Here is a tiny trained network, its code and every weight. The questions are about switching its units off for an input and a target symbol, where a switched-off unit gives its printed mean instead of its output.

import numpy as np


def w(rows, s, z=0):
    codes = np.array(rows[::2]) - 128.0
    scale = np.full(codes.shape[1], s)
    scale[-1] = z or s
    return codes * scale


def norm(h):
    return h / np.sqrt((h * h).mean(-1, keepdims=True) + 1e-5)


def f(y):
    return y / 2 * (1 + np.tanh(0.7978845608 * (y + 0.044715 * y**3)))


def softmax(a):
    e = np.exp(a - a.max(-1, keepdims=True))
    return e / e.sum(-1, keepdims=True)


def log_softmax(a):
    a = a - a.max(-1, keepdims=True)
    return a - np.log(np.exp(a).sum(-1, keepdims=True))


def net(x, mask):
    ids = ['γδεηλσω'.index(c) for c in x.split()]
    T = len(ids)
    res = E[ids] + P[:T]
    r = norm(res)
    for j in range(2):
        rows = slice(3 * j, 3 * j + 3)
        q, k, v = (r @ M[0][rows].T for M in (Q, K, V))
        z = softmax(np.where(np.tri(T) > 0, q @ k.T / 3**0.5, -1e9)) @ v
        o = O[0][rows]
        res = res + np.where(mask[j], z, o[:, -1]) @ o[:, :-1]
    y = f(norm(res) @ A[0][:, :-1].T + A[0][:, -1])
    res = res + np.where(mask[2:10], y, B[0][:, -1]) @ B[0][:, :-1]
    return log_softmax(norm(res)[-1] @ U[:, :-1].T + U[:, -1])


Q, K, V, O, A, B = {}, {}, {}, {}, {}, {}
E = w([
[117,131,243,229,165,116,138,70,134,119,93],'γ',
[130,109,159,129,180,193,51,106,105,1,185],'δ',
[106,155,109,103,112,206,61,103,108,177,114],'ε',
[169,164,38,76,217,112,230,118,144,78,39],'η',
[76,134,190,169,129,122,129,93,226,225,80],'λ',
[137,212,104,99,158,154,167,117,28,180,69],'σ',
[97,120,140,127,27,92,146,151,60,53,20],'ω',
],0.0053)
P = w([
[115,78,121,159,121,143,151,161,147,108,147],'0',
[179,192,177,77,119,135,150,82,162,108,146],'1',
[92,142,199,69,175,151,134,193,166,118,29],'2',
[60,144,76,183,156,22,68,173,87,148,109],'3',
[133,206,49,120,102,84,36,2,195,95,121],'4',
[110,201,139,50,173,172,113,145,152,96,99],'5',
],0.0057)
Q[0] = w([
[125,84,109,179,160,105,157,185,113,144,180],'head 1',
[115,161,226,55,167,215,165,186,156,97,82],'head 1',
[219,174,118,101,68,115,143,1,174,113,182],'head 1',
[158,38,97,178,103,116,190,155,93,184,210],'head 2',
[8,181,81,165,186,72,93,126,117,108,102],'head 2',
[102,143,191,79,150,131,142,191,133,125,100],'head 2',
],0.0059)
K[0] = w([
[177,184,112,62,96,110,140,35,111,83,168],'head 1',
[62,113,38,231,185,46,103,191,78,130,161],'head 1',
[45,143,160,82,198,162,116,213,145,79,16],'head 1',
[175,254,173,36,136,75,91,44,148,134,151],'head 2',
[184,92,99,151,62,179,208,123,140,124,165],'head 2',
[87,103,25,231,128,82,103,116,104,131,173],'head 2',
],0.0049)
V[0] = w([
[126,123,150,174,174,3,190,88,226,105,120],'head 1',
[114,192,96,136,148,178,160,69,129,244,73],'head 1',
[181,199,129,55,129,68,211,188,62,120,92],'head 1',
[117,105,244,157,76,22,154,131,198,121,136],'head 2',
[124,213,139,148,177,102,207,97,38,212,40],'head 2',
[203,164,130,117,252,154,148,54,177,60,188],'head 2',
],0.0048)
O[0] = w([
[146,103,85,254,138,161,153,32,71,118,93,127],'head 1',
[82,145,154,65,126,165,183,98,110,136,220,88],'head 1',
[230,96,206,161,47,206,195,162,67,141,133,21],'head 1',
[108,140,26,165,128,193,167,159,103,143,176,107],'head 2',
[65,206,169,148,124,77,190,183,184,34,125,4],'head 2',
[66,46,184,53,108,152,158,79,91,126,82,196],'head 2',
],0.0063,0.0028)
A[0] = w([
[119,92,37,107,177,18,79,162,155,145,66,9],'neuron 1',
[199,80,101,213,143,157,107,76,49,204,93,113],'neuron 2',
[91,134,144,73,69,221,146,145,107,40,120,148],'neuron 3',
[177,194,103,165,181,90,88,194,123,170,129,195],'neuron 4',
[75,156,166,147,30,212,166,131,189,198,143,106],'neuron 5',
[14,51,205,71,141,113,143,71,159,73,46,177],'neuron 6',
[158,131,136,176,131,92,137,187,112,201,107,211],'neuron 7',
[1,135,45,168,160,110,73,58,137,64,26,27],'neuron 8',
],0.0045,0.0015)
B[0] = w([
[155,117,187,100,144,137,59,53,35,155,126,192],'neuron 1',
[120,111,72,149,143,191,161,95,200,1,86,192],'neuron 2',
[136,100,134,192,109,136,173,113,71,226,182,151],'neuron 3',
[175,105,148,116,53,114,120,136,153,73,86,155],'neuron 4',
[153,116,111,186,174,124,143,115,58,140,108,129],'neuron 5',
[179,107,134,76,32,164,199,141,67,130,170,222],'neuron 6',
[138,101,118,136,103,159,108,161,179,70,94,130],'neuron 7',
[153,170,177,209,181,51,150,160,102,232,211,254],'neuron 8',
],0.0055,0.0056)
U = w([
[62,143,98,176,190,78,190,99,94,122,196,36],'γ',
[123,48,144,115,122,167,158,65,83,84,73,250],'δ',
[192,130,178,121,166,3,56,119,117,123,94,73],'ε',
[238,107,198,130,109,120,246,194,92,175,197,68],'η',
[95,156,73,194,181,99,164,143,111,115,163,134],'λ',
[7,181,168,67,96,72,153,159,164,41,134,243],'σ',
[222,124,80,176,108,137,125,226,180,63,95,92],'ω',
],0.0047,0.0012)

Each question gives the input, a string of symbols that net reads in full, and the target symbol t.
The units are the heads (3 rows each of Q, K, V and O) and the neurons (one row each of A and B). Each row of codes is followed by its name. A weight is (code - 128) times the scale printed after its matrix; where a second scale follows, it is the last column's (O, A, B and U).
mask holds one flag per unit, heads first, then neurons. A switched-off unit (its flag False) gives its mean, the last column of its rows in O or B, instead of its output. The means were averaged over made-up inputs and are rounded, as every weight is.
A unit's drop is (log p(t) with every unit on - log p(t) with that unit switched off) / (log p(t) with every unit on - log p(t) with every unit switched off).
The circuit of an input: a set's keep is (log p(t) with only the set's units on - log p(t) with every unit switched off) / (log p(t) with every unit on - log p(t) with every unit switched off). Starting from all 10 units, units are removed one at a time, each time the one whose removal leaves the highest keep (on an exact tie, the one counted first), for as long as the keep stays at least 0.8.
units of the circuit, in order: the units of the circuit, biggest drop first
most important unit: the unit with the biggest drop
k most important neurons: the k neurons with the biggest drops, biggest first
heads that matter: for each layer, one digit per head in row order, 1 if its drop is at least 0.15 and else 0, layers parted by /
input λ γ λ γ δ σ, target λ: heads that matter -> 11
input δ δ γ γ, target δ: 2 most important neurons -> (neuron 2; neuron 6)
input γ σ δ, target λ: units of the circuit, in order -> (head 2; head 1)
input λ σ γ δ, target η: units of the circuit, in order -> (head 1)
input ω η λ ε ε η, target ω: heads that matter -> 01
input ω λ δ, target ω: heads that matter -> 01
input δ ω σ ε η, target η: heads that matter -> 10
input η σ δ ε λ σ, target σ: heads that matter -> 11
input ω λ γ, target ω: heads that matter -> 01
input λ ε γ λ, target σ: heads that matter -> 10
input δ γ γ σ, target δ: units of the circuit, in order -> (head 2; neuron 2)
input δ σ δ ω, target η: heads that matter -> 10
input ω γ η ω, target ω: units of the circuit, in order -> (head 2; neuron 4)
input σ δ δ η γ, target σ: units of the circuit, in order -> (head 2)
input σ ε δ λ, target σ: heads that matter -> 11
input δ η σ ε, target δ: heads that matter -> 11
input η σ δ, target η: 2 most important neurons -> (neuron 6; neuron 3)
input δ δ σ ω δ ε, target ω: units of the circuit, in order -> (head 1; neuron 1; neuron 2)
input σ ε δ γ, target σ: units of the circuit, in order -> (head 1; head 2)
input λ σ η, target γ: most important unit -> head 1
